Below is a small trained network, with its code and all its weights. Each question gives an input and a class and asks what happens when units are switched off, that is, made to give their printed mean instead of their output.

import numpy as np


def w(rows, s, z=0):
    codes = np.array(rows[::2]) - 128.0
    scale = np.full(codes.shape[1], s)
    scale[-1] = z or s
    return codes * scale


def f(y):
    return y / 2 * (1 + np.tanh(0.7978845608 * (y + 0.044715 * y**3)))


def log_softmax(a):
    a = a - a.max(-1, keepdims=True)
    return a - np.log(np.exp(a).sum(-1, keepdims=True))


def net(x, mask):
    res = np.array(x, float).reshape(1, 3) / 4 @ E
    y = f(res @ A[0][:, :-1].T + A[0][:, -1])
    res = res + np.where(mask, y, B[0][:, -1]) @ B[0][:, :-1]
    return log_softmax(res[-1] @ U[:, :-1].T + U[:, -1])


A, B = {}, {}
E = w([
[92,193,147,96,117,53,219,236],'x0',
[191,162,254,176,43,183,128,160],'x1',
[62,81,161,43,40,169,203,53],'x2',
],0.0071)
A[0] = w([
[56,224,146,105,127,61,185,230,132],'N1',
[55,111,138,66,35,126,199,34,114],'N2',
[43,85,30,75,205,80,112,109,47],'N3',
[202,172,228,189,34,157,150,124,102],'N4',
[39,65,23,33,227,102,152,90,160],'N5',
[77,123,37,105,172,76,134,85,82],'N6',
[118,209,127,97,107,5,242,218,32],'N7',
[204,32,94,180,124,193,58,49,96],'N8',
[157,68,87,131,127,207,35,26,117],'N9',
[185,14,119,193,130,208,82,16,74],'N10',
[184,178,234,163,34,189,131,144,127],'N11',
[27,92,139,103,63,202,214,76,26],'N12',
[28,106,153,87,58,151,186,40,49],'N13',
[186,144,228,178,59,176,131,128,141],'N14',
[72,205,139,75,82,58,209,211,90],'N15',
[207,176,209,127,63,194,114,154,18],'N16',
[46,96,195,60,45,160,200,47,169],'N17',
[205,198,93,225,226,106,64,177,1],'N18',
[231,243,95,254,225,38,21,202,111],'N19',
[85,110,10,74,175,65,137,89,127],'N20',
[137,62,117,115,143,250,19,82,48],'N21',
],0.0049,0.0043)
B[0] = w([
[197,98,110,131,112,63,106,160,211],'N1',
[134,123,159,177,96,125,152,102,195],'N2',
[67,172,183,105,195,118,82,123,180],'N3',
[74,175,167,84,181,144,63,136,192],'N4',
[119,186,146,138,167,144,54,137,237],'N5',
[96,162,153,118,172,111,87,139,166],'N6',
[161,106,154,112,111,52,115,144,196],'N7',
[162,92,128,110,107,69,104,161,198],'N8',
[171,107,126,100,117,55,81,185,207],'N9',
[150,105,123,103,111,60,100,151,202],'N10',
[89,174,156,89,186,159,72,156,204],'N11',
[84,101,157,153,96,90,174,84,163],'N12',
[97,102,177,181,97,99,174,74,170],'N13',
[109,173,136,100,151,125,76,152,194],'N14',
[186,85,132,105,103,47,94,163,197],'N15',
[11,147,255,68,229,56,109,101,155],'N16',
[132,132,148,175,82,146,121,94,223],'N17',
[62,73,218,157,124,58,203,70,176],'N18',
[92,108,188,210,68,137,168,46,253],'N19',
[105,188,152,110,158,149,90,133,199],'N20',
[145,95,144,105,132,37,117,155,175],'N21',
],0.0094,0.0063)
U = w([
[57,235,163,66,202,143,78,149,118],'0',
[102,72,173,249,73,117,173,35,92],'1',
[254,29,113,56,104,41,103,215,103],'2',
[218,185,46,161,90,231,117,156,249],'3',
[136,74,81,76,171,173,204,135,85],'4',
[121,101,66,73,140,168,173,152,83],'5',
],0.0089,0.013)

Each question gives the input, the list of numbers given to net, and the class t.
The units are the neurons (one row each of A and B). Each row of codes is followed by its name. A weight is (code - 128) times the scale printed after its matrix; where a second scale follows, it is the last column's (A, B and U).
mask holds one flag per neuron, in row order. A switched-off neuron (its flag False) gives its mean, the last column of its row in B, instead of its output. The means were averaged over made-up inputs and are rounded, as every weight is.
A unit's drop is (log p(t) with every unit on - log p(t) with that unit switched off) / (log p(t) with every unit on - log p(t) with every unit switched off).
most important unit: the unit with the biggest drop
k most important neurons: the k neurons with the biggest drops, biggest first
drop when u is switched off: that unit's drop, to one decimal
input [-7,-5,1], class 2: most important unit -> N9
input [-1,7,-6], class 0: 4 most important neurons -> (N11; N4; N14; N16)
input [-1,3,3], class 3: 3 most important neurons -> (N19; N18; N3)
input [1,1,2], class 3: 2 most important neurons -> (N19; N18)
input [8,-7,6], class 2: 3 most important neurons -> (N15; N1; N7)
input [-6,6,-4], class 0: 2 most important neurons -> (N4; N11)
input [5,4,-5], class 1: 2 most important neurons -> (N19; N9)
input [-8,7,2], class 2: 3 most important neurons -> (N8; N10; N9)
input [-8,-6,0], class 2: 4 most important neurons -> (N9; N8; N10; N21)
input [-3,4,0], class 0: drop when N15 is switched off -> 0.2
input [4,0,-1], class 2: drop when N19 is switched off -> 0.1
input [2,4,-6], class 1: drop when N16 is switched off -> 0.0
